[ -6 -10  -1  -2 -49 -23  23   7  13  -6  10  -5  -6  14  -8  25 -18   6
  -9  -3  -6  -6  13 -10  -5 -11  -5 -10   6  57   7 -15  -5  -2 -26  10
  19   9  14  13 -11  28] | 2
[  2   7   6   6  19  18  -2   8   1  25  13  26   6  16 -48  -8  12 -12
   2 -43 -30  11  48  22  13 -22 -22  -1 -19  -9  -6   0  -8 -10   5  -4
  49  11  -4  -6  14   2] | 1
[-11  16  -2  15  25  41 -25  12  48 -28 -49 -10  87  47   6   2  44  48
  49 -30 -66   2  -9  21 -20 -47  -9  29 -25  31   5  11  35 -33 -42  51
  10  40   8 -82   5  12] | 10
[ 32   4   3  23  -7  11 -10 -12  14  16  11  14 -30  43   6 -32 -11  18
  -9  20 -20  13   0 -33 -15   2  -6  -9  10  -2  25  -2  -2  15 -14   0
  -4  20  -5  -9 -38   6] | 0
[ 12 -23  -6   9 -49 -23  20  -2  31 -21   2 -11  -9  25 -19  29  -1  28
   4  -5   4 -18  36 -18  34 -11  -3  -1   3  38  13 -14 -20  -1  -1   2
  33  11 -11  26  -7  13] | 1
[  34    3   -6   66   24   13    8   55  -24   -7   10   43  -25   69
   37  -34   19   10   34   17   29   14   46  -69  -20   37  -16  -25
  -16   35   20   26    7  -43  -37   34   22    4 -114   -3  -65   16] | 6
[  9  -5 -12  13  -7   2  -3   6  -9  14   5  12 -11  26  12 -16 -12  18
   6  15   5  25 -13 -27 -14   5  -2 -24  11   2  28 -10   1  19   0   5
   7   1   0  -3 -34   4] | 3
[ -5 -28  -8  24 -13  -6  20  24 -21  32  -9 -16 -14 -47  14   7  17  26
   5  45  28   3 -15 -33   6  32  -7 -15  14  29  15 -50  43 -34  14   1
   4   2  -9  38 -39   9] | 9
[ 13  31   0   7 -33  13  44  30 -63  24  15   1 -27  34   7  13 -45  14
   2  46  -7  11 -42 -33 -27  16 -35  16  -4  -6 -33  -4   4   2  11   8
  23 -18  -5  40 -10  -8] | 1
[-18  54  31  29  25  59  96  -8 -42  25   4 -24  -4   0  11  54 -34  -5
 -22  42  -8  32 -34 -22  -1 -82 -21  -4 -27  -5  15  -4  50 -27 -20  41
  53   8  89 -67 -10 -59] | 11
[ -7 -11 -21  17  -8  25   0   7 -16  15  22  23  -9  22  15  -6  -4  -1
   5  20  11  25  -2 -38  -5  27  -2 -32  20  19  22 -48 -19  -2 -23  -7
  21   4 -10  18 -41  43] | 2
[  8 -19  -5   3 -33 -40  45   0  18  -1  -2 -19 -14  15   4  -1  -7   2
  -8 -13  -1 -14  27 -24  16  -9  -9   2  10  29  14  11 -10 -21  -5  20
  12  24  22  -9 -13  12] | 7
[ -9 -13 -15  26 -17  -1  33  29 -20   1  15   1 -12 -35  58   7   0   7
  18  31  43  -1 -10 -11  25  14   1 -20  -6  10   4 -66   8 -26 -12   1
  18  35  -6  41 -26 -26] | 8
[  3  11  -2   5 -10  30 -18   6   6   5 -10 -10  -8  22  -7  41 -31   1
   1   4 -16   4  -7 -21  28 -12  -5 -18 -10  -5 -14 -56  -7  -2  13   3
  18  18  22  -7  17  -5] | 1
[  9   7 -13  19  -1  20 -10  17   2  10   9  11 -26  43  14 -16 -13  11
  -1  17 -23   1   4 -36  -1  17 -11 -22   9 -21  17 -14   7   2  -5   4
  11  42   0 -11 -37  21] | 0
[ -9  16   1  -6   3  19  -3   4 -13   6  -4  -5  -8 -11 -16  16 -29 -11
   0  -1 -11   5  -1  -8  21 -12 -14 -10 -17   3   4 -22 -14   9   8  22
  -7  19  20  -4   0  -4] | 6
[-17 -15 -23  27  -7 -30  16  60 -22  15  -7  -6 -30  19  23  -2  26  24
  19  13  -6 -11  -8 -13  -2  53 -11 -31  -1 -12 -26 -10  15 -15   2 -10
  30 -18 -43  32  -5 -29] | 1
[  4 -16   1   9 -44 -14  52   1  21  -5 -11  -7   0  29 -20  22  -4  17
  -9   1   4  -8  30 -18   9  -2   3 -12   5  43   9 -19 -20 -17   5  13
  23  11   9  20  -6   3] | 1
[-14 -11  -7  13 -12  -3  42  11 -19   6  17 -29 -13 -29  31   0  -6  12
   9  46  18  -2 -25   1  -6  16 -18  -8   4  14  -7 -20  23   5 -32   5
  -7 -41  20  -2 -22  -7] | 11
[ -1   9 -12  -8   7  -3  15  -4  -7   4   0 -12 -19   3   4  15 -41  -9
   0 -16  -7   6 -19  -8  24 -18 -14   1  -9 -25  -1 -14   1   5  -1  21
 -18  25  42 -12   1  -9] | 7
[ 18   7 -24  -6  12 -14  43  20 -46  22   6 -26 -37  12 -18 -35 -18   8
 -21  13 -29   5 -23 -32 -25   5   2 -11   9 -18  42   7  13  18 -40   5
  44 -28 -18 -76 -19 -14] | 5
[ 26  21  -2 -16  23   5 -24   1 -10   7  -2   5  -4  -1 -29   1 -10 -23
 -10 -24  -2   4  20  -3  44   8  11  13  -1  17  -8   6 -41 -22  -9  -7
  23   4 -25  -9  19   8] | 6
[-24  -5  10  16 -14  13  -7  -3  -7 -16  -3 -19 -12   7   6  14  14 -13
 -16   1  -7  -2  25   9   9 -46 -32 -22 -34  17 -14 -35  11  12  12  30
 -31  27  30   2 -10 -24] | 11
[ 13  22 -16  -8  20   4 -24  34   4   5  -6   1 -12 -18 -30  16  -6 -21
 -17 -15 -15  -2   8  -3  57  28  11   9  -1  12   2 -26 -29 -32   0 -14
  28   4 -16  -8  25  -1] | 6
[-11 -15 -14  20  -9  -2  24  12 -36  13  -2 -25 -17 -10  47   5  19   6
  12  32  42  15 -20 -10   1  25   3 -30  -9   0   0 -36  28  17 -16  -3
   3   0   2  29 -45 -13] | 3
[ 21  -6   0  22 -28   3  58 -20  19  35  -7 -22 -11 -26   9  24  11  11
  24  25  -3   4  60 -46  15 -34  -4 -12  23  37  33  23  25  -4 -13  32
   9  36  35 -12 -20  18] | 4
[-27  -2  -9   0 -13  16   8   9  -3  -2  18  -6 -10   4   3  40 -42 -11
   3   2 -20   7 -20  -8  10 -16 -22 -20 -15   1   3 -61  10  25 -16   8
   9  26  53   7 -20  17] | 2
[ 23 -28  14 -10 -57 -41  88  -5   1  41 -27 -21 -16  15  15  -4 -25  54
 -36 -11  15  -2  31  28   4  11   0  -4   2  46  38  46  -5  -4  -5  16
  13  -4  58  20   4 -47] | 7
[-21  -9  -1 -12   8   3   3   8   3  -2  19   7 -10 -11  -9   6 -56 -10
 -12  -3 -20   1   0  -3  12 -21 -12 -17 -24   5   7 -71   6   2  10  17
   7  25  30 -14   5 -11] | 8
[ -1 -23  -2   6 -29 -33  40   1  15 -10  20   6 -13  -1  -9  19 -12   4
  -7   2   8 -10  33 -25  15 -22  -5  -4  -5  52  14 -22  -5  -4   5  20
  19  29   6  28  -9  -1] | 8
[-37  16  -1   7   8  23  34  -1  11  16 -12   3 -14 -12 -17  21 -34   2
  -3  -2 -18  14 -14 -28  15  -6 -15  -7  -4  12  -6 -13   3 -11   3  35
  17  16  67 -21  -9   9] | 10
[ -9   6 -15  12  -8  20   8   6 -37   9  40  23 -18 -18  19 -22 -19 -31
   8   6  25  32 -14 -14 -27  21 -21 -24  -9  -3   2 -34  -7  31 -34   2
  -1  -8  -7  21 -32  17] | 5
[ 16 -14  -2  18  10  16 -13  25 -20  -1  33  31  -2  31   2 -28   2 -28
  -9  -6 -18  24  -5 -20 -46  12 -27 -27  -1   4   8 -40 -13   7 -15  -9
  -2   6 -11   5 -15   0] | 5
[-30 -17 -14  22 -17 -17  16  39 -55  22  15 -44 -41 -25  50  -8  22  -9
 -16  50 -24  -9 -13  -3  -9  10 -49 -17 -23  -1 -30 -50  33  -4  11   8
 -19 -26  24  36  -9 -27] | 11
[-87 -58  -8  30  10 -44  83  23 -30 -26  49  30 -36 -69  64   7 -28  20
 -17   4  42  -2 -44 -20  -7   1 -37 -71  20  12  32 -80  38 -49   2 -22
 -17  -3  21  62 -36 -53] | 10
[  2 -21   6   2 -26 -33  25  15   9  -9   6   4 -14  -2   6  10 -16   7
 -11   2   2  -2  38  -5  12 -11 -10  -2  -7  59   9 -21 -19 -10   5  19
  21  15  -2  21  -3 -10] | 8
[-40   1  12   2  18   9  23 -14   0   2  22  -5  -4  12 -26   4 -17 -45
   0  12   0  12  -9 -14 -10 -18 -22 -25 -24 -24 -29  -5  16  22  -5  27
 -28   8  60 -16 -13 -11] | 11
[  7 -31 -18   9 -26  -6  40 -11  35 -12   7 -12  -1  22 -11  16  21   3
  -1 -14  -5 -23  50 -25  26   0  16   0  -7  60  34   6  -7  33 -16  14
  37  14  10  -1 -10  16] | 5
[  4 -18  -3  -6 -46 -35  24  -3  13  -7  -2 -11 -21   2   9  20 -20  16
 -19   4 -11 -16  28 -12  27 -32   0   3  -7  57  11 -25 -13  -2  13  26
  20  27  12  20   4 -10] | 8
[ -3   4 -17  12 -25 -44  21  37 -13   3 -12 -23 -17 -33  32   6  15  -1
  13  35  16   8  -7  -5  -3  28 -10  -3  15   3  -2 -15 -17 -13  -1  -9
 -22 -18 -24  30   4 -29] | 1
[ 10 -14  -7  13 -13  -2   0   3   0  10  -1   0 -14  31  11 -16 -14  25
   2   8   2  18   4 -39  -7  16 -22 -21  15  -6  24  -7 -19 -12  -2  16
   8   6   6  -5 -29  20] | 7
[  4   1   1  10 -17   7  -6  12 -22  19   7   6 -16  10  15  -1 -30  13
  -8  23 -13  24 -19 -17 -28  22 -20 -20  12  12   8 -30  -6  -3 -23  -7
  11 -15   7  16 -28  21] | 2
[ -1 -18 -20  -5 -42 -55  19   7  34  15  24 -29 -10  -2 -27  14 -30 -52
   2   5 -32 -16  15 -63  31  -5  -2  14 -14  46  -9  21  43 -13 -10  23
  38   9  24   4  15  53] | 5
[ 24  -9   9  12 -34  -8   6 -14  34   0   2 -12  -9  29  -1   6  -9  25
 -16  -2 -16 -14  41 -20   6 -22  -4  -7  -1  44  23   1  -1 -10  -2  16
   2  43  19   4  -9  13] | 0
[  8  22  -9   2  11   3 -11  10   7  -1   0   9 -23  -2 -11  -1   6 -15
 -19 -25  -7  -4   2 -25  45   6   8  10   7  12 -13  -5 -27 -37 -11  -6
  24  10   0 -10  19   4] | 10
[-22 -20  47 -12  62  24 -22 -22  29  17  30 -15  30 -34 -17   6 -19 -14
  42  -6  -3  24  50  35 -38 -25 -30 -34 -28   4 -41 -43   5 -29 -26  22
   9   9  25 -70  17 -20] | 4
[-12 -18 -12   7 -12  -9   5  28 -10  13  -7 -12 -16 -12  40   4  13  19
   1  27   3  -2 -13 -12  11  28   2 -20  -5  10   7 -41  22 -12  -2  10
   8 -15  -3  17 -12   1] | 9
[-22   1 -16  -7   5   0  11  -2   9  20  -4 -12 -19  -1 -15  15 -29  -7
  -5 -14 -12  -3  -1 -22  26 -13  -7 -11  -6  -2   2 -25   0  -1  25  22
   1  35  42 -30   9 -11] | 7
[  4 -12  -2  -6 -26 -17  25   5   7  -2   2  -8  -4   8 -21  11 -11   2
  -2   4  -4  -6  25 -17  26  -2  -8   5  -3  46  20   4 -18   3  -4  16
  15   7   0   9 -13  16] | 6
[ 21  11  -9   2  24  -8 -25   5  13  -3   5 -12 -13  29 -12  -6   5 -10
 -18 -20 -21  -6  42 -19  18  32   9  -1  -2  19 -15 -10 -39 -41 -16   1
  17   6 -18   2   9  32] | 0
[  3   9  -6  25 -25  23   5  12 -24  16   2  19 -14  20  32   3 -20  17
  -5  21 -11  16 -16 -26 -10  21 -15 -13   7  11  23 -22  12  11 -18 -12
  18   7  10  31 -42  19] | 2
[ 21   3 -29   1  -9 -10  -8   1  33   3 -36 -13 -44 -27  -5   0 -18  25
  -7 -30 -13  -7  34   1  81  -7  10  20   2  28  26  14 -17 -10 -14  33
   3   3   5 -12   0  24] | 10
[-10 -12   1  18 -23   4  28   6  -9   5  -7  18 -25  32  -6 -22  16  36
 -23   5 -21  15  -3 -26 -30  15 -28 -15  20  23   8  -3 -11 -12  -8  18
  25 -13   9  11 -39  20] | 10
[ 61  20 -21  -3 -35  25 -48  21  37  -9 -41  -1 -27  45  -2  35  33 -69
 -33 -25 -39   2  -6  14  91  17  38  40   3  28 -37 -23  -9  21 -31 -24
  57  32   2   3   9  28] | 5
[ 12  -9   7  22 -78  -4  65 -14  -9  20  -8 -35  -4   2  15  -3  22  38
   3  36  -4 -34  -8 -53  25 -62  19  -4   5  78  21  11  -4 -29  22  48
  19  13   7  23   8 -21] | 6
[ 20  -1   0 -16  26 -21 -37  17   6  -1 -14  -7  -2  39 -15  13   0 -16
 -11 -21 -17  -6  -9 -24  44  26  22   8  -2   5 -29 -10 -14 -26  -6 -18
  32   4  -7  -6  18   7] | 9
[ 29  49 -10 -20  15  -3 -11 -21 -33   1 -17 -21 -19 -23 -28  -4 -34  11
 -19 -25 -25 -28 -12  -4  33   3  20  41 -14  11  -8  18   3   3 -31  -5
   7 -36 -39 -21  18  12] | 6
[  2 -29  -2   0 -49 -10  64   7  24  10  32  -6   9  12  -3  21 -29   4
  -2  13  20  -5  39 -22  27 -25  -1   0  -6  63  43  -8  26  -8   4  18
  55  35  38  -4 -23  28] | 3
[-14  -8 -12  -2  10  13   9 -11  -4  -4  11  -5  -7  -5 -12   8 -17 -25
  -1  -8 -12   6  -3 -12   0 -19  -6 -20 -12 -16   8 -27   7  18   1  24
  -2  31  24 -12 -10  -7] | 5
[ -5 -13  -3  -1 -41 -31  35  12  13  -4  -5 -11  -3  10  -8   6  -7  15
   3   6  -1  -9  25  -4  14  -7 -10   0   2  25  11   2 -12 -10   9  11
  18   3  -7  16  -1  -3] | 1
[-34   8  -6 -25   2  14  47  -8   3  16  16   0  -8 -12 -23  25 -45  -3
   5  10 -22  14   8  -8  -6 -20 -13 -19  -1  -3   8 -17  27  12  -7  31
   6  16  46 -32  -1   1] | 4
[-21  -3  -1  18   1  23  12  -1   2  -2  15  -8 -10  14  -3  17 -18 -18
  -1  13 -11   3 -11 -19  16 -18 -25 -21 -18 -14  -9 -34  16  18  -6  13
 -10  20  61  -5 -21  -3] | 11
[-28  10  -4  -6  -5  21   4   6 -10   8   2  -9 -12 -17  -5  28 -26  -7
  -6   8 -12   5  -9  10  11  -7 -10 -13 -12 -11   2 -42  11   7   0  12
   8  24  34   2 -12   3] | 2
[-17  -2 -15  12 -15 -13  10  24 -23   5  -1 -10 -12 -13  33  -2   6   7
  19  29  14   2 -17  -4  -3  22 -10 -13  -2  -6 -16 -29  15 -10  -2  -3
  -4 -18 -36  26  -5 -18] | 1
[-31  -1  -7 -21 -19  11 -16   0   2   5  -5 -29 -13 -12  11   4 -38  11
   4  -3 -21 -14 -24   0  38 -16   4 -23 -33 -18  -6 -59  21  10  -8  33
  14  -4  41 -20   1  25] | 9
[ 14   9   2  24 -33  13 -16  -9   0  19 -13  21  -4  28   7 -15  -4  26
   8  12  11  18 -10 -31 -15   7   1 -29  16   4   5 -16 -16   2  -4 -10
   4   2 -21  10 -12  -5] | 1
[  27  -25   24   41   46   42  -72  -39  -22  -28   56   12   23    5
   63  -19   79   29  -31   29   45   25   -4  -59  -84   51   14 -105
   24  -33   56  -76  -28  -25  -56  -82   11  -81  -52    4   20  -34] | 5
[ 21  13 -14  -1  15   0 -37  -1 -10   6   5  -6 -21  34 -23   7   9 -23
 -21 -11   7  11  12 -38  33  10  22  -6  -1  10 -18 -26 -32 -19   7  -7
  41  10 -22  -7   3  12] | 3
[-23  -5 -20 -31  13 -16   8  15   5  -8 -18 -28 -11 -10 -10  -6 -25 -16
  -4  -9  -6  11 -17  19  34  -8  -6   0   0 -23  13 -24  -4  -4  -2  29
 -13   8  12 -49  -5  -3] | 7
[-38  -6   2  -8   2   2  -1  23 -10  -9  14  10 -10   2   0   7 -48 -14
 -16   4 -11  18  -7  -8  -4 -13 -22 -38 -26   5   4 -83   4  -2   5  19
  13  22  20 -13  -8 -11] | 8
[  1 -11   5  -6 -36 -18  52   3  18 -11   7 -15 -10   6  -8  12  -9  10
  -2   5 -15 -13  40 -17   7 -12  -7  -2   8  49   7  -5  -1 -11 -17  20
  18  11  11  -4 -11  12] | 4
[-17 -22 -20   6  -5 -21  17   9 -12  -2  -2  -5 -15  19  38  -6  15  10
   3   5  28   7 -10 -15  -6  33  -4 -29  11  -3   1 -16   7  -8 -20   4
  -3  -1 -14   4 -25  -5] | 7
[ 46 -28 -27  11 -49   5   8 -27  12 -10  -3 -41 -17  21   9  30 -88  83
 -12   4   3 -23  -7 -45  41 -31  17  -6  -4  62  54 -94   3 -19 -13  23
  26  29  21 -15 -36  29] | 3
[-10 -15  -3   0 -18 -20  -2  33 -15   3  -4 -13 -13  -6  37  -3  16   9
  -1  22   5  -5 -16  -7   7  32  -3 -14  -6   7  -7 -31  13  -9  -4   0
   4 -18  -9  25 -11   0] | 9
[  8  -5  -1  35 -11  18  16  -1  -4  13   8  13  -7  35   3 -11   9  16
 -11  28  -2  17   5 -41  -4   2 -19 -17  16  12  27   0  -4  -2  -8  -2
  14   8  19  -1 -37  -1] | 11
[ 32  -4   0 -23   0 -26  -3  -1  -8  11  16 -20 -13   9   7 -11 -14 -20
  -4  -3  -9  -7  16 -16  32   9  11   2  10   9 -22  -9 -15 -23 -30 -24
  19   5  -5 -10  21  -8] | 4
[ 10  -9  -2  10 -25  -7  26   2  30   4  10  -4 -15  30  -1   2 -16  13
 -11  -6 -24 -15  41 -16   8  -7  -5  -7  -1  43  18   2   8  -5 -11  18
  18  30  19  -1 -15  29] | 0
[  4  -8  -8  -3 -39 -18  10   6   8   0 -11 -13  -6   3 -13  12   0  13
 -11  -5  -6  -6  27 -13  32  -7  -1  -8  -4  48  25  -3 -14  -5  -8  17
  18   8  -4  10  -3  13] | 6
[ 39 -22 -47 -16   2 -33 -38  42  -6  31   0  -6 -60  29   8 -32  -9 -34
 -40  14 -23  -9  -1 -41  72  13  26  -9   7 -19  21 -70  -6 -42  26  -6
   4  42 -25 -24   5 -11] | 9
[ 23   9  -9  19  -7  17  -7   9  -6  22   8   9 -18  33  12 -24 -18  25
  -9  18 -16  10  -1 -35 -16  17 -10 -20  15   1  28 -19  -4   0  -9  -6
  -1  30   1  -9 -28  11] | 0
[-15 -25 -32   1  -1 -25  15  15 -20  10  -2 -21  -9   1  35 -14  20  17
   8  11   7   5 -20  -8  -1  18 -13 -16   9 -14  17 -19  18  -5 -12   3
 -12   0  -9  -2 -17  -8] | 7
[ -7   0 -19  -4  -9  23  45  16 -15   8  16  24 -14  47  11 -17 -14   8
 -21  16 -49 -12  -5 -24  -3  26  -6  -8  -4 -29  23 -22  46  14   0  -8
   8  16  19  17 -21  -6] | 4
[-12  -3  -5   6 -20   3   2   2 -15   6   4  14 -13  23   4  -9  -2  18
  -8  26 -13   7  -7 -15 -16  25 -14   1  17   1  17  -7  -1  11  -3 -12
  30   8 -13  17 -48  18] | 2
[-50 -25   7 -10 -21 -20  24   7 -12  -6  24  27 -35  30 -14  35 -51 -19
 -37   8   7   7  31 -35  -8  39 -34 -28 -11  44 -27 -65 -23  23  29  -5
  47  34  28  40 -40  11] | 8
[-18 -51  23 -20  12 -32  27   7  11 -19 -18  -7   8  75  53  14 -95  72
   3  -9 -35 -15  57   8 -61  55 -52 -16  -4  26   5  52  31 -30  -8  48
  36 -34  10 -41 -32  43] | 7
[-10   8 -16  13 -26  -2  -7  15 -45  -2  -6 -13 -13  -7  63  -2   4   3
   4  18  21   8 -29  -1 -15  30   0 -27  -1  16 -12 -41   7  -3 -44  -5
 -20 -21 -28  43 -24  13] | 2
[ 28   7  -2  15  -8  12 -13   9 -14  14  -5  -6 -18   1   8 -13  -8  16
  -3  20   9  24   3  -9  -7   7  -9  -4   7  -4  25 -25 -12   4  -3   3
  13  11  -4 -11 -43   7] | 3
